Each row has a name. Each question is about the rows just above it.

[136 147 147 162 104 129 118 127 147  87 123  63 148 101  93 156 120  69] = fozot
[143 134 144 147 115 132 125 124 142 106 147 124 141 105 142 139 141 120] = Mubo
[126 126 123 163  84 106  88 108 132  92 122 127 130 100 111 147 107 102] = sekuv
[162 143 153 155 163 171 150 160 155 122 169 162 147 123 183 142 172 136] = bef
[143 134 144 147 115 132 125 124 142 106 140  98 142  93 112 170 123 123] = danav
[166 143 161 161 159 174 146 159 161 109 176 149 153 112 180 145 179 120] = Veb
[ 92  96  89  84 135  96 110 111  83 181  95 187  82 170 141  99  93 204] = konot
[167 163 169 152 140 159 159 138 166  94 168 117 165  94 149 162 166 105] = Lik
[158 166 153 152 120 149 153 144 164  83 139  70 168  92 102 156 143  66] = Pibas
[158 161 179 148  87 120 152  81 159  85 174 111 163  69 141 176 153 119] = kovu
[167 163 169 152 140 159 159 138 166  94 168 117 165  94 149 162 166 128] = Dile
Which entry of fozot is missing from [101 156 129  63 147 118  69 123 162 127 136 147  87 104 120  93 147]?	[148]
Which entry of Veb is missing from [159 120 146 161 179 176 112 159 174 143 149 145 109 180 153 161 161]?	[166]
Which entry of Veb is missing from [159 161 159 176 109 174 179 153 120 143 161 161 145 180 166 149 112]?	[146]

[124  56 168  82] = Mubo
[144 134 103 106] = danav
[163 134 103 164] = fozot
Which entry of fozot is missing from [163 103 134]?	[164]
fozot without one entry, shuffled: [164 163 103]. Gone:	[134]

[144 128 118 131 117 127 103 118 100 131 125]  Dile
[120 132 164 116 126 142 150 126 113 131 133]  sekuv
[120 132 164 116 126 142 150 126 113  41 176]  Pibas
sekuv without one entry, shuffled: [116 132 113 131 126 150 133 120 126 164]. Gone:	[142]
Shuffled sekuv with one entry gone: [133 113 126 126 120 131 142 150 116 164], missing	[132]
Dile without one entry, shuffled: [125 131 127 131 118 118 100 117 144 128]. Gone:	[103]

[108  75 181  74 112] -> bef
[167 182 110  96 104] -> konot
[186  92 107  93 171] -> Mubo
[ 98 108  70 188  89] -> Veb
[187 170 136  83  77] -> kovu
[122 173 107 161 117] -> fozot
[137 156 146 127 168] -> Pibas
[ 73  99 109 187 178] -> danav
[ 69  65 112 189  93] -> Lik
[174 173 107 161 167] -> kugis
Shuffled Mubo with one entry gone: [ 93 186 107 171], missing	[92]
Mubo without one entry, shuffled: [ 92 107  93 186]. Gone:	[171]
Shuffled kugis with one entry gone: [107 161 167 174], missing	[173]

[ 56 145 131 126 164 132 100 154 165]  kugis
[147  84  94 150 114 119 108  85  85]  bef
[ 56 145 131 126 164 124 138 145 108]  sekuv
[152 124 118 154 122 145 138 104 159]  danav
[115 122 136 133 104 124 105 107 155]  Veb
[107 104 166 108 140 100  98 157 142]  Dile
[ 86 132  84 152 165 130  90 110 158]  kovu
[129 133  63 177 114 125 126  74  62]  Mubo
[152 124 118 154 122 145 138 104 116]  Pibas
[143  81 177  86 112 134 142 151  72]  Lik
Which entry of danav is missing from [124 152 104 154 159 118 138 145]?	[122]
bef without one entry, shuffled: [119  85  85 150 147  94 114 108]. Gone:	[84]
Mubo without one entry, shuffled: [ 62 129 133 177 114  74 126 125]. Gone:	[63]
Which entry of kugis is missing from [100 164 145 126 132 154  56 165]?	[131]
Shuffled Lik with one entry gone: [134 177  86  72 151 112  81 143], missing	[142]
Which entry of Veb is missing from [107 155 136 115 104 122 133 124]?	[105]
Shuffled Mubo with one entry gone: [177 129 126  63 133  74 114  62], missing	[125]

[106  43  42 107] -> sekuv
[192 135  42 107] -> Veb
[113 156 155 140] -> Pibas
Veb without one entry, shuffled: [192 107  42]. Gone:	[135]
Which entry of sekuv is missing from [106  42  43]?	[107]
Shuffled sekuv with one entry gone: [ 42  43 107], missing	[106]
Shuffled sekuv with one entry gone: [107 106  43], missing	[42]
Which entry of Pibas is missing from [140 156 113]?	[155]

[ 98 104 175 113  78 114 138] : Pibas
[178  77 156  69  76 192 191] : sekuv
[178  77 156  69 116 179 151] : kovu
Shuffled kovu with one entry gone: [179  77  69 156 151 116], missing	[178]
Shuffled sekuv with one entry gone: [178 191  76 192  69 156], missing	[77]
Shuffled sekuv with one entry gone: [ 69 191  77 156  76 178], missing	[192]
sekuv without one entry, shuffled: [192 178  69  77  76 156]. Gone:	[191]
Shuffled sekuv with one entry gone: [ 76 156 178 192 191  69], missing	[77]
Shuffled kovu with one entry gone: [ 69 151  77 178 116 156], missing	[179]
Which entry of Pibas is missing from [175  78 138 104 113  98]?	[114]

[103  72  92 147  69 120 104  65 171] = Dile
[183 199  70 106  99 155 110  98 193] = kugis
[145 176  89 115 109 135 197  88 174] = danav
[111  49 101 143  74 147  80  59 141] = bef
[ 82  49 101 142  81 147  80  59 141] = konot
Which entry of konot is missing from [142 141  81  82 101  49 147  59]?	[80]
konot without one entry, shuffled: [141  49  59 147 142 101  82  80]. Gone:	[81]
Which entry of kugis is missing from [ 70  98 106  99 193 155 183 199]?	[110]
Dile without one entry, shuffled: [ 65  72 147 104 120  92 103 171]. Gone:	[69]
Shuffled konot with one entry gone: [147  80  81  82 142  49  59 101], missing	[141]
danav without one entry, shuffled: [174 197 145 109 135 176 115  88]. Gone:	[89]

[116 115  61 114] = bef
[133 123 114 122] = fozot
[123 117  62 132] = Mubo
[134 147 115 120] = Lik
[146 111  70 147] = kovu
Shuffled fozot with one entry gone: [114 133 123], missing	[122]
Shuffled bef with one entry gone: [ 61 116 114], missing	[115]
kovu without one entry, shuffled: [111 146  70]. Gone:	[147]
bef without one entry, shuffled: [114  61 116]. Gone:	[115]

[171 143 139 129 158 121 131  82 144 130 138 130  93 112  90 163 101 109] = Lik
[154 134 147 125 141 133 147 116 140 141 141 144 106 141 133 136 124 132] = danav
[126 160 128 102 112 145 134 120 195 126 190 110  91  71 193 102  72 130] = bef
[ 99 104 117 131 111 133 106 144 120 129 116 144 153 140 135 116 160 141] = sekuv
[124 155 124 134 148 112 138 132 122 132 138 116 138 125  97 121 151 118] = Veb
[126 160 128 102 112 145 134 161 195 131 138 116 138 125  97 121 151 118] = Dile
[126 155 124 134 148 112 138 132 122 132 138 116 114 120 155 127  86 130] = kugis
Shuffled Dile with one entry gone: [116 125 134 138 126 121 145 118 131 112 161 102  97 128 151 195 138], missing	[160]
kugis without one entry, shuffled: [116 132 120 148 122 155 134 130 138 138 132 126 155 114 124  86 112]. Gone:	[127]
danav without one entry, shuffled: [125 133 140 141 133 141 141 134 154 144 136 116 141 106 124 147 147]. Gone:	[132]
Shuffled kugis with one entry gone: [155 116 138 148 114 127 112 132 134 126  86 120 132 130 138 122 155], missing	[124]
bef without one entry, shuffled: [ 91 145 193 112  71 134 130 102 110 126 126 120 128 190 102 160 195]. Gone:	[72]
Shuffled danav with one entry gone: [147 134 140 116 147 124 133 154 141 136 141 106 125 141 144 133 141], missing	[132]

[177 120  77  76 198] = bef
[126 132 169 140 112] = danav
[112 159 136  65 113] = fozot
[120  53 116  86 110] = sekuv
[123 117 150 139 114] = Pibas
[ 94 148 154  93 147] = Dile
[166  76 119 189 199] = konot
[153 189 136 100 188] = Lik
[111 113 110  92  55] = kovu
[121 142 169 155  71] = Mubo
fozot without one entry, shuffled: [ 65 159 113 136]. Gone:	[112]
Which entry of Lik is missing from [189 153 100 136]?	[188]
Which entry of bef is missing from [177  77 198 120]?	[76]
Dile without one entry, shuffled: [ 93 147 148 154]. Gone:	[94]

[103  77 123  51  99 129 120 125 173 111 191 149 106 136  75 101 142 110
 140 144 113 108 127 100 142 167 136 138 150  93 162 166 130 153 120 132
 137 148] -> Veb
[111  73 145 165 146 101  96 154 155 147 184 110 115 113  58 147 148 164
 100 192 120 133 112 145 134 156 112 144 136 115 148 122 131 135 145 115
 154 141] -> sekuv
[111  73 145 165 146 119  96 142 155 147 184 110 115 113  58 147 148 164
 114 192 120 127 112  94 134 156 112 144 136 115 148 122 131 135 145 115
 154 141] -> Dile
[111  73 143 165 146 119  96 142 155 147 184 110 115 113  58 147 148 164
 114 192 120 127 112  94 134 156 112 144 132 115 148 122 131 135 145 115
 154 141] -> danav
Shuffled danav with one entry gone: [142 145 155 115 148 120 131 147 113 119 122 127 141 134 114 111 143  94
  73 110 112 132 135 147 192 112 164 146  96 154 184 165 148 115 115 156
  58], missing	[144]
sekuv without one entry, shuffled: [135 145 148 112 156 145 146 154 136 115  96 101  58 131 122 145 147 192
 148  73 112 164 115 110 141 154 147 115 184 100 111 134 113 165 133 120
 144]. Gone:	[155]
Shuffled danav with one entry gone: [147 132 122 111 148 143 146 112 144 113 127 184 115 110 148 155  73  96
 147 192 142  58  94 112 114 134 145 165 119 120 154 135 115 115 164 141
 156], missing	[131]
Shuffled sekuv with one entry gone: [131 156 165  73 111 115 136 164 115 135 101 154 115 120 155 147  58 145
 192 113 112 147 134 112 148  96 145 146 141 110 154 122 184 133 148 145
 144], missing	[100]
sekuv without one entry, shuffled: [155 134 147 131 112 147 113 165 154 101 192 112 141 145 111 148 156 145
 184 100 136 164 120  58 146 115 148 145 122  96 144 110 135 115 115 154
  73]. Gone:	[133]
danav without one entry, shuffled: [111 112 112 143 141 156 120 148 127 131 147 165 135 155 115 132 148 113
 119 114 142  96 115 184 115  58 144 147  94 192 146 164 134 145 154 110
  73]. Gone:	[122]

[114 168 139 136 169]  Dile
[134 133 136 162 203]  Pibas
[134  60 152 159 153]  kovu
Which entry of Pibas is missing from [133 136 203 162]?	[134]
Shuffled Dile with one entry gone: [168 136 139 114], missing	[169]
Shuffled kovu with one entry gone: [159 134 152  60], missing	[153]

[171  85 144 158 112 113 105] = sekuv
[115 134  73 103 158 188 121] = Dile
[206  47 159 163  89 128  95] = kugis
[ 81 201 164  88 156 141 200] = danav
[105 190 206 131 141 103 189] = Lik
[166 101 207 160  98  86 151] = konot
[161  81 111 131 118 149  99] = bef
[105 111 127 161 140  99 105] = kovu
[ 62 167  41  60 160 200 137] = Pibas
[155 108 204 175 110  83 111] = fozot
[148 121  92 113 136 179 113] = Mubo
[130 132  80  99 141 187 127] = Veb
Which entry of Dile is missing from [158 188 103 121 134 115]?	[73]
Which entry of Lik is missing from [131 190 189 103 206 105]?	[141]
Lik without one entry, shuffled: [190 131 206 105 103 141]. Gone:	[189]
Which entry of fozot is missing from [ 83 155 175 108 111 204]?	[110]

[119 106 121 134 146 119 165 123 136 137 134 135 113 112 142  85 145] -> danav
[136 122 119 131 134 122 153 124 136 140 137 113 125 126 139 100 134] -> kovu
[127 127 129 128 128 128 128 128 128 126 127 129 128 128 128 129 129] -> Lik
[159 143 114 120 173 119 183 124 150 131 141  96 110 105 154  85 108] -> bef
[162 164 104 117 190 128 173 135 148 133 141 104 100  94 157  94  81] -> fozot
[118 106 121 134 146 119 164 124 135 136 133 137 113 111 141  87 144] -> Dile
[121 108 120 134 146 119 165 124 135 137 134 134 114 112 142  86 138] -> Pibas
[155 157 118 114 180 128 167 131 146 119 113 111 105  98 149 106  93] -> konot
Shuffled danav with one entry gone: [106 146 134 134 145 112 119 136 121 137 113  85 123 165 142 119], missing	[135]
Dile without one entry, shuffled: [135 124 137 136 121 146 111 119 164 144 113 134 133 141 106 118]. Gone:	[87]
Pibas without one entry, shuffled: [124 134 134 142 120 114 146 108 121 119 112  86 138 165 135 134]. Gone:	[137]
Shuffled konot with one entry gone: [113 128 131 146 155 180 105 106  93 149 119 167  98 157 118 111], missing	[114]

[150 120  99 123 129 105] = Mubo
[106 162  61 121 161 107] = sekuv
[139 136 105  87  88 183] = kovu
[117 103 130 149 148 140] = Dile
[118 117 125  48 118 150] = fozot
Shuffled fozot with one entry gone: [118  48 150 118 125], missing	[117]
kovu without one entry, shuffled: [ 88 136 105  87 139]. Gone:	[183]
Which entry of Mubo is missing from [150 120  99 105 123]?	[129]
Which entry of fozot is missing from [125  48 150 118 118]?	[117]
sekuv without one entry, shuffled: [121 107 106 162  61]. Gone:	[161]
sekuv without one entry, shuffled: [162  61 106 161 121]. Gone:	[107]
Shuffled kovu with one entry gone: [183 136  88 139 105], missing	[87]

[126 125 127 126] -> danav
[120 129 127 125] -> konot
[137 121 201 141] -> Mubo
[120 121 205 204] -> sekuv
[129 127 127 124] -> kugis
[128 128 127 127] -> Dile
[129 130 128 126] -> Lik
[122 128 128 127] -> kovu
[127 128 129 129] -> fozot
[131 129 128 126] -> bef
[124 129 127 129] -> Pibas
Which entry of bef is missing from [126 128 129]?	[131]
Shuffled sekuv with one entry gone: [204 120 121], missing	[205]
Which entry of bef is missing from [128 131 126]?	[129]
Shuffled Pibas with one entry gone: [127 129 129], missing	[124]
Lik without one entry, shuffled: [130 129 126]. Gone:	[128]
bef without one entry, shuffled: [126 128 131]. Gone:	[129]
Shuffled bef with one entry gone: [126 129 128], missing	[131]

[ 96 119 144 124 137 132 128 143 127 158 119 137 133 118 117 119 128 139
 130 147 140  98 128 105  89 156 129 155 123 109 140 132 131 127 144 134
  99 120  46 148 113 117] -> Mubo
[106 151 134 126 105 126 137 115 112  84 130 128 138 147 133 127 151 128
 133 125 111 100 124 142 133  95 138 108 144 108 120 104 137 139 117 136
 143 132  93 125 131 158] -> bef
[133 141 115 119 133 120 127 122 128 181 130 139 119 102  86 134 142 115
 121 109 129  85 125 125 124  85 137 107 125 129 111 120 120 196 144 144
 142 130 174 119  75 167] -> Veb
[146 142 133 138  99 128 171  88 123  63 127 120 129 125 157 111 136 134
 156 141  95  88 132 104 147 101 125 122 126  83 116 141 128 105 126 141
 130 120 139 114 146 109] -> konot
[139 117 129 125 173 134 102 126 125 111 135 121 153 118 133 142  96 122
 131 106 137 155 135 117 125 163 126 127 120 159 140 140 119 121  91 145
 124 131 157 157  81  84] -> sekuv
[109 136 135 133 130 132 133 115 111 103 120 133 109 102 118 158 127 139
 135 124 128 122 123 113 120 139 115 117 129 184 158 141 134 130 132 141
 132 114 139 113 127 104] -> kugis
[101 124 126 153 111 124 157 112 125  90 132 117 117 136 115 126 114 123
 138 126 138 107 130  98  80 120 126 132 126 155 112 115 142 125 164 133
  99 141 101  97 165  97] -> Dile
[184 100 150 132 106 127 145 154 131 114 129 121 109 111  94 132 115 116
 125 133 151  95 131 145 147 142 134 102 147 118 131 114 128 140 149 127
 117 125 126  89 152  85] -> danav
[100 128 119 164 118 132 134 102 124  93 156 160 121 126 120 129 124 136
 106 149 129 176 126 134 114  98 141 109 104 128 125 111 131 129 141 136
 110 132  84 123  83 142] -> fozot
[140 122 101 120  86 135 134 131 135 123 136 144 137 138 137 122 132 126
 136 107 117  61 129 135 133 147 136 128 141 131 127 151 127 128 121 134
 147 119 143 124 140 149] -> Pibas
[129 127 104 127 177 131 102 116 130 136 126 149 118 123 113 118 140 133
 117 127 137 108 134 140 135  95 131 108 140 146 114 135 134  82 154 156
 126 132 148 109  88  96] -> kovu
Which entry of kugis is missing from [113 111 103 122 129 118 104 133 132 184 135 141 133 130 141 102 113 132
 133 139 117 123 127 109 135 127 128 139 115 158 109 124 120 134 115 136
 132 130 158 120 139]?	[114]
Which entry of Dile is missing from [136 157 153 123 164 112  99 126 117 101 138  90 114 126 126  97 115 112
 126 132 126 133 115 141 125 101 165  80 138 130 111 117 120 125 124 155
 124  98 132  97 107]?	[142]
Shuffled bef with one entry gone: [104 108 125 128 138 136 126 106 147 137 151 143 142 138 133 137 132 139
 130  95 125 144 128 133 111 105  93 108 120 117 124 158 115 131 112 100
 151 133 126  84 127], missing	[134]
Which entry of danav is missing from [134 145 121 151 132  95 127 102 145 125 154 132 133 152 128 131  89 184
  85 147 127 114 109 131 116 106 111 100 126 114 150 129 117 147 131 142
 125 149 140 115 118]?	[94]

